Moves between nodes:
d: hq->jn, cr->bp, cc->jf, tl->dq, dq->tl, zc->cd, sn->sz, ff->zr, mr->ft, ft->mr, jl->rf, fq->qb, rt->fr, cg->pq, rf->jl, zh->rj, th->tb, sl->dl, gh->pc, qg->mj, jq->gr, bt->gs, rp->fs, lh->qj, fl->cm, zt->bn, lz->hc, qb->fq, qq->pm, tb->th, bn->zt, pq->cg, rc->sq, jf->cc, dl->sl, gs->bt, fj->dg, pc->gh, hc->lz, td->sm, fs->rp, sm->td, dg->fj, gg->tc, cd->zc, zr->ff, mj->qg, cm->fl, tc->gg, gz->rr, jn->hq, sz->sn, gr->jq, gj->nj, bp->cr, pm->qq, rj->zh, qj->lh, nj->gj, sq->rc, fr->rt, rr->gz
x: hq->fl, cr->lz, cc->rf, tl->qb, dq->fq, zc->zh, sn->ft, ff->dg, mr->sz, ft->sn, jl->jf, fq->dq, rt->rr, cg->qq, rf->cc, zh->zc, th->bn, sl->sm, gh->jq, qg->sq, jq->gh, bt->gj, rp->qj, lh->fs, fl->hq, qc->tc, zt->tb, lz->cr, qb->tl, qq->cg, tb->zt, bn->th, pq->pm, rc->mj, jf->jl, dl->td, gs->nj, fj->zr, pc->gr, hc->bp, td->dl, fs->lh, sm->sl, dg->ff, cd->rj, zr->fj, mj->rc, cm->jn, tc->qc, gz->fr, jn->cm, sz->mr, gr->pc, gj->bt, bp->hc, pm->pq, rj->cd, qj->rp, nj->gs, sq->qg, fr->gz, rr->rt
e: hq->cg, cr->tl, cc->qc, tl->cr, dq->bp, zc->mr, sn->rj, ff->fs, mr->zc, ft->cd, jl->gg, fq->hc, rt->zt, cg->hq, rf->tc, zh->sz, th->gz, sl->gj, gh->mj, qg->pc, jq->rc, bt->sm, rp->zr, lh->dg, fl->qq, qc->cc, zt->rt, lz->qb, qb->lz, qq->fl, tb->rr, bn->fr, pq->jn, rc->jq, dl->nj, gs->td, fj->qj, pc->qg, hc->fq, td->gs, fs->ff, sm->bt, dg->lh, gg->jl, cd->ft, zr->rp, mj->gh, cm->pm, tc->rf, gz->th, jn->pq, sz->zh, gr->sq, gj->sl, bp->dq, pm->cm, rj->sn, qj->fj, nj->dl, sq->gr, fr->bn, rr->tb
b: hq->zr, cr->rj, cc->sq, tl->sn, dq->sz, zc->hc, sn->tl, ff->jn, mr->fq, ft->qb, jl->mj, fq->mr, rt->nj, cg->rp, rf->qg, zh->bp, th->sm, sl->bn, gh->gg, qg->rf, bt->gz, rp->cg, lh->pm, fl->fj, qc->gr, zt->dl, lz->cd, qb->ft, qq->qj, tb->td, bn->sl, pq->fs, rc->jf, jf->rc, dl->zt, gs->rr, fj->fl, pc->tc, hc->zc, td->tb, fs->pq, sm->th, dg->cm, gg->gh, cd->lz, zr->hq, mj->jl, cm->dg, tc->pc, gz->bt, jn->ff, sz->dq, gr->qc, gj->fr, bp->zh, pm->lh, rj->cr, qj->qq, nj->rt, sq->cc, fr->gj, rr->gs
v: cr->bt, cc->pq, tl->sm, dq->td, zc->rt, sn->th, ff->gr, mr->zt, ft->bn, jl->qq, fq->dl, rt->zc, cg->jf, rf->pm, zh->rr, th->sn, sl->qb, gh->fj, qg->lh, jq->zr, bt->cr, rp->rc, lh->qg, fl->gg, qc->jn, zt->mr, lz->gj, qb->sl, qq->jl, tb->sz, bn->ft, pq->cc, rc->rp, jf->cg, dl->fq, gs->bp, fj->gh, pc->dg, hc->nj, td->dq, fs->sq, sm->tl, dg->pc, gg->fl, cd->fr, zr->jq, mj->qj, cm->tc, tc->cm, gz->rj, jn->qc, sz->tb, gr->ff, gj->lz, bp->gs, pm->rf, rj->gz, qj->mj, nj->hc, sq->fs, fr->cd, rr->zh
n: hq->dl, cr->rf, cc->lz, tl->tc, dq->gg, zc->rc, sn->pc, ff->bn, mr->jq, ft->gr, jl->bp, rt->rp, cg->nj, rf->cr, zh->mj, th->dg, sl->jn, gh->sz, qg->rj, jq->mr, bt->pm, rp->rt, lh->gz, fl->td, qc->qb, zt->zr, lz->cc, qb->qc, qq->gs, tb->fj, bn->ff, pq->gj, rc->zc, jf->hc, dl->hq, gs->qq, fj->tb, pc->sn, hc->jf, td->fl, fs->fr, sm->cm, dg->th, gg->dq, cd->sq, zr->zt, mj->zh, cm->sm, tc->tl, gz->lh, jn->sl, sz->gh, gr->ft, gj->pq, bp->jl, pm->bt, rj->qg, qj->rr, nj->cg, sq->cd, fr->fs, rr->qj

In the rows, zero is written as 25.

The rows follow the links: the fewer symbols apart two nodes are, the more alike their rows tend to be.

Each row, then its node:
35 32 28 31 21 27 18 29 23 29 28 26 37 35 19 19 16 20 23 9 33 22 28 24 26 23 16 34 25 25 23 18 26 36 22 26 25 21 35 26 6 34 24 21 32 12 20 36 25 25 33 44 18 15 28 35: ft
23 13 36 12 30 11 29 29 32 14 22 22 29 18 15 28 31 35 27 22 24 28 23 18 25 32 30 42 38 22 39 19 24 18 33 31 23 13 19 27 26 24 13 38 25 27 27 10 25 23 26 18 30 32 29 19: dl
22 11 27 25 29 16 36 24 28 28 22 18 11 6 21 42 28 24 37 29 25 19 19 22 22 17 32 28 22 30 29 29 24 14 35 25 24 22 16 19 32 17 13 32 21 28 27 15 23 19 23 17 31 36 28 9: cg
28 19 29 33 20 27 16 31 23 25 17 23 25 24 27 46 17 16 31 22 27 15 8 24 27 27 28 19 13 34 23 36 35 29 25 25 28 24 24 23 26 24 13 25 19 12 23 32 12 13 30 39 18 31 19 20: cc
25 18 22 28 16 32 34 19 14 21 17 20 21 23 28 24 22 32 21 37 15 23 25 25 34 20 28 33 32 9 28 20 20 28 29 25 29 14 17 16 36 22 20 26 22 31 34 31 25 30 12 13 37 29 27 26: gg
24 21 30 32 24 19 31 23 25 37 33 26 23 9 17 32 30 12 34 25 24 13 27 36 26 16 38 31 13 34 23 27 31 28 25 18 18 18 22 31 28 33 13 27 25 32 28 25 22 21 24 20 21 15 26 14: rc
26 32 27 21 27 12 16 29 33 25 29 32 35 37 14 18 31 23 24 11 32 22 27 20 24 32 16 30 31 32 28 22 28 28 27 26 25 31 35 25 9 29 17 22 29 16 16 20 25 15 27 40 12 25 34 20: bn
25 35 21 22 22 38 15 26 32 12 15 27 33 32 36 26 8 20 18 32 22 33 12 24 19 34 27 7 29 22 21 37 27 25 19 24 24 25 28 28 36 25 30 17 27 13 26 30 17 32 31 31 17 33 14 36: cr
23 38 29 30 21 25 15 28 32 26 34 32 33 25 23 29 16 7 31 15 30 22 20 31 18 26 19 15 17 34 23 26 32 32 23 23 19 25 32 34 15 32 21 20 31 13 20 25 19 28 39 41 11 15 24 27: cd
17 23 29 18 24 33 28 24 27 9 22 21 34 27 26 25 26 27 16 43 15 34 28 23 30 30 30 28 33 10 27 23 23 26 28 21 28 8 15 27 37 34 22 33 30 29 35 19 22 35 24 15 25 31 25 31: dq
28 34 26 21 17 41 17 28 19 13 15 19 35 42 31 19 18 27 10 26 21 31 20 17 30 32 16 22 32 14 20 25 21 27 20 29 34 23 28 25 28 25 27 18 25 15 25 32 23 35 24 31 27 31 24 38: tl
33 22 30 18 27 23 24 32 28 15 17 16 27 35 23 24 21 30 19 9 33 27 22 10 23 31 14 33 40 29 33 18 22 21 27 40 27 24 33 21 14 19 27 25 22 11 12 25 24 23 30 37 23 29 30 30: sl
37 22 21 31 24 12 23 22 19 39 28 24 17 37 20 25 29 25 26 8 28 16 24 21 26 24 12 26 21 34 22 17 26 28 27 28 28 38 33 16 8 17 22 21 21 19 12 30 29 13 18 38 22 22 32 19: ff
20 21 24 13 29 27 32 27 22 12 20 19 22 20 25 18 27 42 17 32 19 33 31 21 24 25 28 30 40 8 32 20 15 16 25 27 23 21 17 23 33 23 29 29 26 33 29 12 36 32 20 9 34 34 23 28: td
30 25 22 32 13 20 19 26 20 37 26 29 29 35 20 29 26 13 28 18 24 14 19 23 26 24 20 33 18 32 22 28 32 39 26 22 27 25 29 24 12 36 12 18 20 16 22 36 15 15 24 44 18 17 31 19: gr
25 24 21 38 17 35 23 24 21 25 14 17 21 32 35 29 13 21 19 23 26 23 13 25 27 23 17 9 19 26 17 32 29 28 20 29 30 27 24 23 28 14 31 17 22 16 31 33 21 30 18 25 28 35 16 31: rf
21 20 18 23 28 22 32 19 18 33 32 28 16 20 24 11 40 37 20 29 17 26 37 29 24 16 22 29 31 14 23 21 18 26 25 19 30 29 19 20 28 24 31 27 25 45 27 18 38 23 13 10 31 17 31 16: fj
17 19 23 17 25 18 33 26 20 17 21 24 19 22 24 23 34 37 16 39 16 28 24 20 30 31 25 33 34 12 28 23 24 18 34 22 31 22 9 15 39 19 19 31 19 36 25 14 24 23 13 12 31 38 27 12: fl
32 28 29 26 29 21 16 28 33 32 23 26 27 25 23 20 22 18 33 3 39 23 28 26 14 24 18 17 22 41 23 24 22 21 15 28 20 38 40 34 13 23 32 17 32 18 19 22 30 21 33 37 20 24 21 28: fr
22 26 19 34 21 33 32 12 17 35 26 25 24 12 28 20 26 21 30 36 17 25 30 38 24 10 32 19 15 19 19 19 25 22 15 19 19 23 17 24 28 27 32 21 25 42 34 32 30 34 19 9 32 16 20 26: mj

Each walk starts at a row. The symbols on each line, taken left to right, move it on to the next node.
Each answer is a row, close to the row of the node it stands for.
new walk
22 16 33 26 25 27 31 29 23 15 20 17 34 14 18 33 22 27 28 25 23 24 28 22 27 18 34 41 30 17 39 14 23 25 24 33 20 5 24 26 23 31 12 39 26 22 34 26 31 36 30 19 30 25 24 34
x b d -> 21 38 24 27 20 26 19 26 25 22 31 38 37 43 27 10 21 17 16 28 18 31 27 24 32 34 16 19 26 16 19 26 23 34 19 20 30 27 28 26 21 38 25 18 30 20 26 30 17 29 25 36 12 21 28 30
v d -> 16 30 23 14 30 18 26 24 25 18 39 34 30 27 18 11 37 32 18 35 23 33 37 26 28 33 27 28 34 15 26 22 22 23 22 14 21 23 20 26 29 31 30 25 28 37 22 7 27 25 21 17 23 18 30 24
new walk
24 29 23 11 25 28 20 30 25 11 17 28 29 44 32 20 25 32 13 29 23 39 18 10 22 42 12 19 36 17 28 28 22 23 28 24 33 29 22 24 29 23 31 21 28 18 22 21 17 22 25 29 21 37 25 26
d b d n -> 25 33 15 24 23 17 15 23 20 31 29 29 23 44 22 11 29 31 11 26 21 26 22 19 26 35 12 19 27 18 16 31 26 29 26 15 34 41 25 17 23 19 30 21 22 24 16 22 22 12 16 34 18 21 27 17
n e e -> 30 37 24 22 27 22 17 25 25 23 30 31 33 42 22 2 25 32 12 15 28 36 28 23 23 30 7 20 34 19 23 21 23 26 15 27 27 39 32 25 19 25 38 18 30 21 21 21 31 27 21 34 22 20 25 32
new walk
36 17 25 35 15 28 24 30 19 22 14 19 23 34 23 39 18 26 23 19 29 15 13 18 37 24 15 34 24 26 24 25 28 31 29 37 30 21 31 19 15 24 15 29 19 8 22 41 20 20 23 38 26 33 24 28
n e -> 29 25 31 29 21 37 18 32 28 19 12 15 29 22 28 33 9 22 30 16 33 21 16 18 21 23 25 18 23 34 28 36 28 28 24 34 22 20 34 29 17 27 23 24 27 6 28 32 23 31 35 36 23 30 15 35
v x b -> 23 38 20 18 27 24 17 24 34 24 32 34 31 35 26 13 23 22 23 24 26 30 22 28 16 35 19 9 25 30 16 32 23 24 17 18 22 39 28 33 25 24 38 13 34 26 20 17 18 18 31 28 14 22 20 27
new walk
15 20 34 19 29 29 28 26 35 18 21 22 30 8 24 35 21 21 34 33 28 24 25 29 23 18 43 31 24 29 36 27 30 24 28 28 16 7 19 32 35 27 16 36 23 25 33 25 23 31 34 23 27 29 22 30
x b -> 15 34 25 24 25 28 23 21 31 24 36 35 33 16 28 19 23 18 26 34 21 31 34 37 21 22 38 21 21 16 23 26 22 29 17 17 15 20 19 32 32 35 34 25 31 43 27 18 28 34 27 13 24 16 16 32
x v x n -> 17 24 17 20 29 14 31 21 26 34 37 28 16 11 26 19 34 29 24 33 21 30 31 31 23 23 31 22 16 28 22 26 23 18 24 9 21 35 16 20 35 19 31 23 26 46 26 13 25 21 18 6 25 21 26 9
new walk
29 33 15 28 24 24 21 22 27 37 24 25 10 32 37 17 24 26 22 20 21 20 21 27 19 24 12 8 17 28 13 29 22 20 16 22 25 47 26 21 24 17 39 14 23 25 18 25 27 21 20 24 25 21 21 23
n d b -> 14 23 25 13 35 25 27 23 35 12 26 24 24 11 29 22 23 35 23 37 25 35 25 22 16 26 34 13 33 22 29 28 22 12 22 19 24 24 13 27 40 20 31 28 30 37 28 10 22 30 26 8 24 32 20 24
n e e -> 24 17 20 22 29 30 31 20 26 27 24 19 12 13 35 27 22 33 24 35 24 26 26 26 22 19 27 15 24 25 28 22 23 14 25 28 26 29 19 19 34 13 31 29 22 32 31 20 29 25 17 2 40 32 23 20
new walk
23 37 17 34 15 29 17 23 19 32 33 32 27 30 29 17 19 12 18 29 23 21 17 28 25 28 21 7 14 27 9 39 28 29 21 13 24 34 25 25 31 23 28 12 26 24 22 31 15 21 23 29 14 20 22 22
b d v d -> 26 26 15 22 25 28 17 23 30 26 17 25 15 35 36 31 21 30 16 31 24 27 7 14 21 34 18 5 23 31 18 39 30 24 24 21 29 38 20 19 36 12 27 18 22 19 23 21 14 18 17 21 19 38 19 16
n v d -> 18 23 30 24 26 37 29 23 28 16 18 16 26 12 33 27 15 25 23 38 21 32 26 23 22 17 36 17 20 16 25 24 23 19 15 27 21 12 24 29 39 24 26 27 26 32 33 23 32 38 27 4 30 27 19 42
new walk
25 42 23 31 21 34 19 19 29 26 29 26 29 32 34 12 17 18 21 25 26 29 21 31 20 22 19 12 21 23 12 25 22 30 12 22 22 28 33 32 26 30 40 15 32 23 27 34 26 28 31 31 21 14 15 40
d n b -> 13 21 24 26 24 34 32 24 25 22 24 20 18 14 32 30 23 23 24 45 16 26 21 29 26 17 39 19 18 22 20 31 27 23 29 19 25 19 13 18 42 21 22 27 23 32 31 24 15 29 17 9 29 30 21 22
e n b -> 17 26 22 26 28 27 29 22 22 24 32 28 33 23 23 9 26 27 17 31 18 28 37 32 28 20 27 33 27 9 25 19 19 30 18 23 20 15 28 28 27 35 30 28 32 38 29 25 35 39 22 13 30 14 30 32
new walk
20 14 32 17 33 23 31 26 32 19 15 17 19 6 26 31 21 33 32 20 32 27 28 23 20 18 33 26 29 32 37 17 28 14 26 29 16 16 25 30 27 21 23 38 26 25 30 18 36 26 29 17 35 32 21 27
d x v v -> 28 27 28 21 28 33 17 29 31 17 13 21 23 31 34 19 14 32 17 24 31 31 20 17 20 29 18 8 28 23 22 28 20 15 19 30 28 37 27 23 29 14 40 19 30 15 21 20 26 31 31 27 29 38 15 36
x x x -> 22 24 27 20 30 21 15 32 39 17 16 22 25 27 29 35 18 24 30 17 34 26 14 15 16 33 25 17 25 33 27 30 31 20 31 28 23 28 29 30 23 20 22 29 25 10 18 21 15 17 38 35 17 35 21 25
